In the rows, zero is written as 100.
Each row of numbers belongs to one of the elements below and depends on some of the facts about them. Some rows are named. Which element is each other row?

How the elements are related:
φ: refers to; η: is of sort
K112	φ	K789; K112	φ	K317; K112	φ	K255; K897	φ	K603; K897	φ	K168; K897	φ	K482
K897	φ	K281; K33	φ	K299; K337	φ	K85; K690	φ	K603; K690	φ	K431; K690	φ	K914
K74	φ	K897; K74	φ	K456; K461	φ	K141; K461	φ	K512; K908	φ	K25; K908	φ	K783
K93	φ	K603; K93	φ	K56; K93	φ	K952; K93	φ	K789; K25	φ	K520; K25	φ	K142
K43	φ	K85; K43	φ	K142; K905	φ	K603; K905	φ	K520; K421	φ	K211; K866	φ	K952
K757	φ	K387; K757	φ	K927; K757	φ	K4; K688	φ	K105; K489	φ	K947; K489	φ	K4
K867	φ	K122; K238	φ	K154; K435	φ	K421; K504	φ	K603; K512	φ	K163; K512	φ	K216
K624	φ	K216; K624	φ	K4; K537	φ	K603; K537	φ	K459; K537	φ	K789; K537	φ	K141
K431	φ	K603; K431	φ	K216; K644	φ	K943; K644	φ	K949; K577	φ	K952; K577	φ	K520
K792	φ	K603; K208	φ	K893; K864	φ	K792; K336	φ	K489; K701	φ	K603; K701	φ	K489
K701	φ	K478; K211	φ	K163; K211	φ	K142; K235	φ	K142; K927	φ	K235; K317	φ	K765
K697	φ	K142; K274	φ	K168; K105	φ	K952; K449	φ	K43; K916	φ	K421; K916	φ	K655
K210	φ	K459; K210	φ	K216; K999	φ	K482; K251	φ	K900; K251	φ	K783; K482	φ	K949
K281	φ	K603; K857	φ	K826; K220	φ	K85; K56	φ	K431; K545	φ	K627; K545	φ	K621
K165	φ	K25; K165	φ	K952; K165	φ	K520; K184	φ	K142; K865	φ	K914; K865	φ	K504
K762	φ	K952; K762	φ	K626; K762	φ	K255; K349	φ	K210; K349	φ	K838; K216	φ	K603
K216	φ	K952; K387	φ	K603; K387	φ	K952; K387	φ	K459; K387	φ	K520; K941	φ	K489
K941	φ	K900; K941	φ	K336; K154	φ	K603; K154	φ	K952; K154	φ	K211; K154	φ	K122
K563	φ	K952; K621	φ	K603; K621	φ	K56; K621	φ	K141; K925	φ	K27; K925	φ	K141
K816	φ	K603; K816	φ	K765; K816	φ	K943; K816	φ	K85; K299	φ	K626; K947	φ	K603
K970	φ	K577; K806	φ	K93; K806	φ	K141; K626	φ	K229; K914	φ	K603; K914	φ	K168
K914	φ	K85; K919	φ	K603; K919	φ	K235; K919	φ	K504; K478	φ	K603; K478	φ	K459
K478	φ	K142; K515	φ	K952; K515	φ	K163; K77	φ	K317; K838	φ	K603; K838	φ	K85
K100	φ	K635; K100	φ	K142; K471	φ	K459; K471	φ	K202; K429	φ	K56; K429	φ	K163
K429	φ	K4; K952	φ	K603; K586	φ	K520; K312	φ	K603; K312	φ	K210; K78	φ	K816
K78	φ	K421; K78	φ	K100; K142	φ	K603; K142	φ	K85; K231	φ	K482; K231	φ	K211
K231	φ	K122; K229	φ	K603; K202	φ	K122; K703	φ	K122; K532	φ	K952; K532	φ	K672
K589	φ	K337; K589	φ	K520; K589	φ	K914; K509	φ	K603; K509	φ	K142; K686	φ	K603
K287	φ	K4; K364	φ	K537; K133	φ	K603; K133	φ	K947; K424	φ	K77; K843	φ	K635
K681	φ	K459; K4	φ	K603; K4	φ	K520; K765	φ	K603; K609	φ	K943; K399	φ	K603
K399	φ	K431; K420	φ	K537; K420	φ	K635; K420	φ	K387; K420	φ	K141; K783	φ	K43
K27	φ	K603; K27	φ	K789; K943	φ	K56; K943	φ	K25; K994	φ	K603; K994	φ	K27
K994	φ	K789; K372	φ	K25; K7	φ	K459; K7	φ	K172; K7	φ	K216; K7	φ	K655
K168	φ	K25; K168	φ	K43; K168	φ	K85; K168	φ	K141; K168	φ	K216; K168	φ	K520
K949	φ	K603; K918	φ	K952; K918	φ	K337; K392	φ	K603; K392	φ	K142; K900	φ	K420
K900	φ	K838; K200	φ	K900; K200	φ	K838; K112	η	faflem; K897	η	doflal; K33	η	doflal
K337	η	faflem; K85	η	doflal; K690	η	sikluk; K74	η	faflem; K461	η	doflal; K908	η	doflal
K93	η	doflal; K25	η	faflem; K456	η	faflem; K43	η	skibru; K905	η	sikluk; K672	η	sikluk
K421	η	faflem; K866	η	doflal; K520	η	skibru; K757	η	faflem; K688	η	doflal; K489	η	doflal
K867	η	doflal; K238	η	faflem; K435	η	sikluk; K504	η	doflal; K512	η	sikluk; K624	η	doflal
K537	η	doflal; K431	η	faflem; K644	η	faflem; K577	η	skibru; K792	η	skibru; K208	η	skibru
K864	η	faflem; K336	η	sikluk; K893	η	skibru; K701	η	sikluk; K211	η	doflal; K235	η	doflal
K927	η	doflal; K317	η	doflal; K697	η	sikluk; K274	η	faflem; K105	η	faflem; K449	η	faflem
K916	η	faflem; K210	η	faflem; K999	η	faflem; K627	η	doflal; K251	η	skibru; K482	η	doflal
K172	η	faflem; K281	η	doflal; K655	η	faflem; K857	η	faflem; K635	η	faflem; K220	η	faflem
K56	η	skibru; K545	η	sikluk; K165	η	skibru; K184	η	doflal; K865	η	faflem; K762	η	skibru
K349	η	doflal; K216	η	sikluk; K387	η	faflem; K941	η	sikluk; K154	η	sikluk; K563	η	sikluk
K548	η	faflem; K621	η	sikluk; K925	η	doflal; K816	η	faflem; K299	η	sikluk; K947	η	faflem
K970	η	faflem; K804	η	skibru; K806	η	faflem; K626	η	faflem; K914	η	faflem; K919	η	faflem
K478	η	sikluk; K515	η	doflal; K77	η	skibru; K838	η	skibru; K100	η	faflem; K471	η	faflem
K429	η	skibru; K952	η	sikluk; K586	η	sikluk; K312	η	sikluk; K78	η	doflal; K142	η	sikluk
K231	η	skibru; K229	η	sikluk; K141	η	skibru; K789	η	sikluk; K202	η	faflem; K122	η	skibru
K703	η	faflem; K532	η	faflem; K255	η	faflem; K589	η	doflal; K509	η	sikluk; K686	η	skibru
K459	η	doflal; K287	η	faflem; K364	η	sikluk; K133	η	sikluk; K685	η	doflal; K424	η	faflem
K843	η	faflem; K681	η	faflem; K4	η	faflem; K765	η	faflem; K609	η	skibru; K399	η	faflem
K420	η	faflem; K783	η	doflal; K826	η	doflal; K27	η	skibru; K943	η	skibru; K994	η	faflem
K372	η	faflem; K7	η	skibru; K168	η	sikluk; K949	η	doflal; K918	η	faflem; K505	η	sikluk
K392	η	doflal; K900	η	faflem; K200	η	faflem; K603	η	faflem; K163	η	faflem

Some elements and their rows:
K586: [98 130 95 99 128 93 74 106 91 66 131 115 120 63 114 105 80 100 140 82 124 112 88 118 70 111 91 76 68 129 102 91 105 101 116 76 113 112 109 96 61 83 68 143 103 99 96 131 84 99 100]
K838: [93 120 82 104 104 118 100 111 109 103 171 115 120 52 88 87 90 89 93 100 104 118 112 108 88 144 125 83 125 116 76 82 118 82 105 89 120 88 111 114 57 103 109 93 107 90 90 125 56 75 85]
K900: [80 98 113 104 94 110 60 94 97 86 126 100 119 67 101 114 65 100 84 93 98 121 99 111 93 149 98 79 88 145 60 115 123 128 81 75 104 106 111 84 72 79 102 120 87 70 97 93 58 91 96]
K299: [95 129 103 102 119 106 66 105 105 71 135 112 129 53 111 112 68 109 131 79 104 125 83 120 72 124 94 84 90 135 106 86 101 118 114 82 117 121 103 97 73 80 79 151 108 86 98 135 63 99 94]
K621: [98 129 100 94 101 107 55 99 103 67 141 115 126 37 104 113 69 96 128 86 110 125 93 115 68 116 100 87 86 129 105 79 95 125 107 73 131 111 90 98 66 93 74 144 103 111 90 140 73 90 88]
K686: [103 125 83 81 105 121 90 111 108 108 154 109 114 62 91 77 92 83 92 98 108 105 117 110 86 136 122 87 118 117 68 70 113 93 94 86 131 85 100 106 57 117 106 104 96 102 86 136 52 77 80]
K478: [104 118 106 95 115 107 46 108 103 69 141 113 109 59 97 104 67 119 120 93 109 113 83 122 64 111 103 90 87 110 97 79 88 104 112 57 134 118 95 108 75 93 72 144 116 99 96 140 68 97 107]
K420: [80 101 120 93 85 107 48 87 87 74 121 104 111 64 102 108 69 95 83 99 100 115 96 111 86 144 111 75 81 148 69 116 118 131 69 74 115 104 93 82 76 88 106 123 84 85 100 95 55 90 90]
K211: [78 114 118 83 94 106 63 91 116 93 126 103 105 108 127 101 79 99 116 71 98 112 63 122 60 101 145 75 89 88 82 111 116 102 88 57 103 134 83 104 71 105 113 133 82 71 96 120 62 86 126]
K235: [73 114 122 87 92 107 61 87 118 94 125 107 102 104 126 96 80 106 120 64 98 109 62 116 57 101 146 74 92 93 85 115 104 98 85 45 103 129 78 108 66 107 103 132 86 76 99 116 65 86 132]
K202: [105 92 97 84 105 111 58 95 93 77 138 82 113 83 103 125 63 72 74 106 114 98 102 128 93 133 109 86 60 106 56 99 143 123 71 86 120 108 120 72 79 78 122 143 68 66 96 102 65 85 94]
K364: [97 128 105 101 115 104 62 104 99 64 137 114 125 52 111 112 68 108 126 86 106 124 81 119 71 121 103 82 85 128 105 86 97 117 114 80 119 120 98 100 72 86 80 146 109 95 98 136 68 99 91]
K757: [88 99 111 89 102 105 59 94 90 86 119 97 112 82 102 106 69 97 87 95 107 109 102 114 93 140 98 77 75 137 56 114 124 120 79 72 107 104 111 82 69 85 101 127 83 76 96 97 64 91 99]
K392: [85 113 109 86 82 111 66 88 121 99 131 105 102 89 119 100 85 93 112 70 107 122 80 114 63 95 137 83 95 89 81 106 113 107 91 49 108 124 82 113 61 112 106 119 81 97 80 121 67 79 127]
K505: [114 128 104 100 114 89 71 97 97 68 129 120 124 52 117 109 79 91 119 84 113 121 77 135 68 123 101 88 87 131 109 90 107 106 109 86 127 121 111 100 76 79 75 153 114 108 95 125 66 100 103]
K916: [91 96 108 93 97 106 55 93 91 84 124 97 112 75 104 110 69 93 83 97 105 109 100 119 91 138 105 82 78 134 63 112 129 124 71 74 114 106 108 81 76 83 110 131 80 76 98 95 57 91 95]
K349: [79 116 114 98 83 108 77 89 115 83 130 103 114 89 128 103 80 93 111 74 103 142 72 114 74 110 138 71 89 107 80 107 123 115 112 77 86 133 84 109 60 104 116 112 83 85 84 116 61 86 116]
K27: [100 126 87 82 96 121 85 109 105 106 151 113 118 56 93 75 93 82 93 96 107 107 112 110 85 141 129 83 117 126 76 75 108 99 88 88 130 87 90 102 59 119 108 108 96 106 88 134 49 79 73]
K537: [83 121 117 86 65 109 60 82 109 74 124 107 107 76 121 97 82 87 110 82 103 145 77 110 67 105 146 76 91 107 82 102 113 125 103 69 101 127 61 109 59 117 115 109 81 112 80 126 57 81 107]
K456: [105 99 110 89 93 91 62 82 88 84 118 106 108 68 111 106 78 75 75 95 111 109 97 129 87 142 105 83 81 141 69 117 134 116 68 79 125 104 121 81 80 80 104 132 87 96 94 86 58 93 107]
K387: [90 92 97 83 96 103 56 104 80 76 117 101 92 73 96 105 78 99 82 109 114 110 115 111 83 117 96 82 72 137 58 115 133 122 77 63 114 96 102 88 73 91 106 108 81 102 87 104 67 92 98]

Rows to name:
No name comes twice in this set of rows, the named rows included.
[87 121 110 88 82 110 77 85 120 88 131 98 120 89 130 108 82 76 114 65 108 133 79 115 74 107 138 75 82 100 79 105 126 120 100 78 95 128 87 98 57 101 119 127 70 81 83 118 66 79 110] | K482
[87 118 101 87 80 111 77 85 119 89 135 99 114 80 125 108 82 76 114 72 113 138 85 111 71 101 134 77 87 92 77 102 125 119 102 69 99 122 88 106 55 107 114 116 72 99 73 120 70 76 115] | K897
[85 114 103 110 79 86 91 76 113 83 142 120 110 74 134 109 93 73 107 75 110 145 70 122 66 115 140 73 100 98 101 126 137 92 103 76 95 127 110 116 65 86 116 110 95 99 81 94 74 84 135] | K85
[93 94 109 87 103 112 52 96 95 85 126 90 115 83 102 116 62 92 81 96 102 103 99 120 88 138 106 84 77 126 61 108 129 125 67 73 118 106 110 77 79 81 112 141 78 65 100 97 56 90 97] | K421
[113 121 93 92 108 109 62 105 113 82 143 112 121 41 100 113 72 100 117 85 116 125 101 117 70 111 87 96 93 117 94 75 100 121 112 62 134 110 106 104 67 92 73 142 104 110 77 143 71 91 99] | K229
[81 96 118 87 100 106 40 90 92 90 123 102 102 83 100 107 67 106 88 90 95 89 91 117 76 136 110 79 84 130 68 119 113 110 53 51 124 104 102 83 84 85 98 138 89 71 108 94 59 90 105] | K100
[90 133 91 92 110 114 93 107 97 96 149 110 126 70 101 75 89 84 103 94 105 103 102 110 88 145 133 73 107 128 79 82 112 94 92 103 117 92 96 94 57 110 112 113 94 83 103 125 53 80 73] | K609
[88 124 85 97 125 99 73 121 92 69 128 119 117 53 110 111 79 118 124 92 106 122 90 119 61 97 91 86 89 141 111 94 120 120 110 79 117 122 102 102 85 81 89 136 107 98 96 142 64 108 89] | K563
[102 121 100 92 115 109 54 105 108 78 143 114 114 53 99 111 70 113 124 83 110 109 89 119 63 111 97 92 93 110 100 82 91 105 103 55 137 115 101 104 73 89 69 148 111 100 93 139 73 96 106] | K509
[75 115 117 90 89 105 64 88 113 90 127 106 103 100 127 99 83 101 120 69 101 115 66 117 60 99 142 75 91 95 87 118 110 99 90 53 102 130 80 108 65 106 105 127 85 79 97 114 64 84 127] | K184
[74 92 97 116 93 102 68 94 90 78 147 105 112 58 98 123 72 91 86 103 105 121 103 108 87 140 99 76 90 125 75 129 138 109 75 73 108 99 127 91 80 64 109 110 91 72 97 82 75 88 107] | K337
[103 128 84 85 122 119 92 113 99 96 153 99 124 82 100 82 86 80 96 97 106 95 98 123 88 142 134 81 98 111 74 73 122 90 93 107 119 97 105 92 64 105 122 123 87 72 104 131 49 83 76] | K231
[108 125 89 94 118 101 68 106 102 74 136 115 118 52 106 108 78 99 128 85 124 116 98 115 70 107 88 88 79 119 96 80 103 108 115 68 124 107 106 100 61 90 69 139 103 112 83 136 82 94 98] | K905
[94 117 104 84 93 107 81 88 116 82 135 93 116 97 131 111 80 74 108 75 111 128 74 125 73 101 141 76 76 85 79 99 135 114 101 82 97 131 93 98 63 98 126 133 68 80 85 119 65 83 113] | K867

Now the same elements, written a new way:
Some rows with their names:
K897: [100 99 96 87 86 153 109 90 93 96 102 104 98 96 135 65 81 99 75 103 97 93 103 94 101 104]
K515: [101 95 109 91 108 142 114 110 106 92 105 125 96 83 126 70 73 120 72 108 112 112 84 89 95 107]
K589: [97 108 106 93 93 146 97 100 91 103 101 99 99 87 136 65 81 115 78 109 109 103 89 87 88 115]
K627: [127 95 95 78 103 150 93 101 96 108 103 106 100 70 104 46 88 113 88 117 114 104 109 99 86 99]
K537: [96 92 77 63 97 138 117 96 83 107 122 112 93 102 128 54 80 105 77 93 97 101 104 80 103 98]
K626: [92 88 115 99 107 82 107 126 114 98 91 99 103 118 104 106 114 83 134 94 94 99 88 115 94 94]
K387: [99 109 96 112 123 81 117 121 105 95 117 93 100 127 107 102 115 99 124 74 98 99 75 117 110 121]
K999: [99 88 113 103 108 80 107 123 109 98 91 93 106 120 103 104 116 79 129 99 86 97 83 112 91 102]
K603: [127 103 83 108 122 107 113 107 116 99 116 83 99 113 90 93 130 76 139 78 100 78 117 144 117 99]
K202: [119 80 116 127 104 87 117 110 100 83 85 84 121 126 94 102 112 62 120 102 72 98 71 108 81 107]
K431: [104 100 85 105 112 84 119 108 105 101 111 91 98 136 110 100 123 73 124 77 87 90 90 112 117 105]
K420: [88 86 102 83 112 68 112 133 102 107 103 97 97 124 100 99 111 89 137 94 91 99 93 107 91 97]
K914: [99 101 101 120 111 89 99 127 112 98 95 74 96 133 121 105 129 74 118 92 96 73 111 107 111 107]
K947: [96 104 94 111 108 100 114 105 118 94 102 95 100 123 113 109 128 73 135 74 93 87 96 133 122 97]
K905: [96 103 76 91 85 109 79 66 94 105 101 74 94 92 88 151 82 115 82 92 105 98 100 111 124 121]
K299: [96 83 90 74 81 96 75 82 100 107 82 95 94 88 84 154 78 112 77 111 105 109 94 99 112 105]
K701: [97 93 75 85 84 104 77 65 102 109 92 95 94 90 90 153 90 103 78 100 109 102 94 104 131 104]
K336: [97 98 92 77 80 96 63 72 103 116 73 104 98 81 90 152 95 106 83 113 116 114 81 101 119 103]
K697: [87 75 76 105 88 102 76 78 99 113 105 87 90 68 84 160 80 112 90 105 105 113 99 78 106 101]
K27: [86 130 103 109 81 79 118 63 89 85 110 125 101 102 82 89 96 112 83 85 89 87 146 101 112 75]
K943: [70 136 122 110 72 66 105 78 75 88 101 106 106 102 81 86 84 125 85 98 83 96 140 91 76 88]

Rows to name:
No name comes twice in this set of rows, the named rows included.
[92 91 85 105 96 161 111 86 99 102 122 108 91 76 135 72 86 103 89 92 100 104 104 83 101 93] | K392
[98 96 96 106 109 91 115 112 110 97 105 90 99 129 109 104 121 74 130 80 89 88 96 121 111 101] | K399
[99 109 96 82 93 140 98 92 88 110 101 119 101 90 134 61 91 105 79 106 110 116 75 80 97 107] | K624
[94 134 104 117 90 60 106 75 75 98 107 130 109 102 79 82 107 112 72 98 97 106 116 71 98 83] | K7
[87 76 61 125 94 114 74 74 106 111 113 76 81 70 98 167 92 102 83 97 107 94 120 75 120 99] | K142
[108 131 105 99 95 64 97 84 80 100 110 115 105 89 52 67 98 125 87 109 104 94 151 95 88 79] | K141
[99 96 98 81 95 138 102 101 93 107 98 118 99 92 135 61 86 102 73 110 109 106 90 78 95 100] | K349
[89 127 101 116 103 96 96 98 106 102 102 83 104 121 117 104 132 90 146 76 99 98 71 133 108 117] | K4
[81 147 125 131 89 70 106 81 84 81 110 114 106 97 83 93 88 141 80 92 102 106 118 93 90 103] | K165
[104 88 73 79 95 83 77 81 89 114 93 98 97 95 83 147 85 107 66 110 108 114 81 80 117 113] | K512
[110 96 80 99 126 61 111 123 91 112 111 99 106 134 102 92 132 73 117 89 95 111 62 81 106 109] | K210
[91 97 106 86 93 142 95 107 95 105 99 107 95 88 137 63 83 104 77 114 104 102 97 74 86 102] | K783
[92 84 72 65 83 96 88 74 94 107 100 83 89 100 85 149 72 107 80 96 97 95 111 101 122 108] | K621

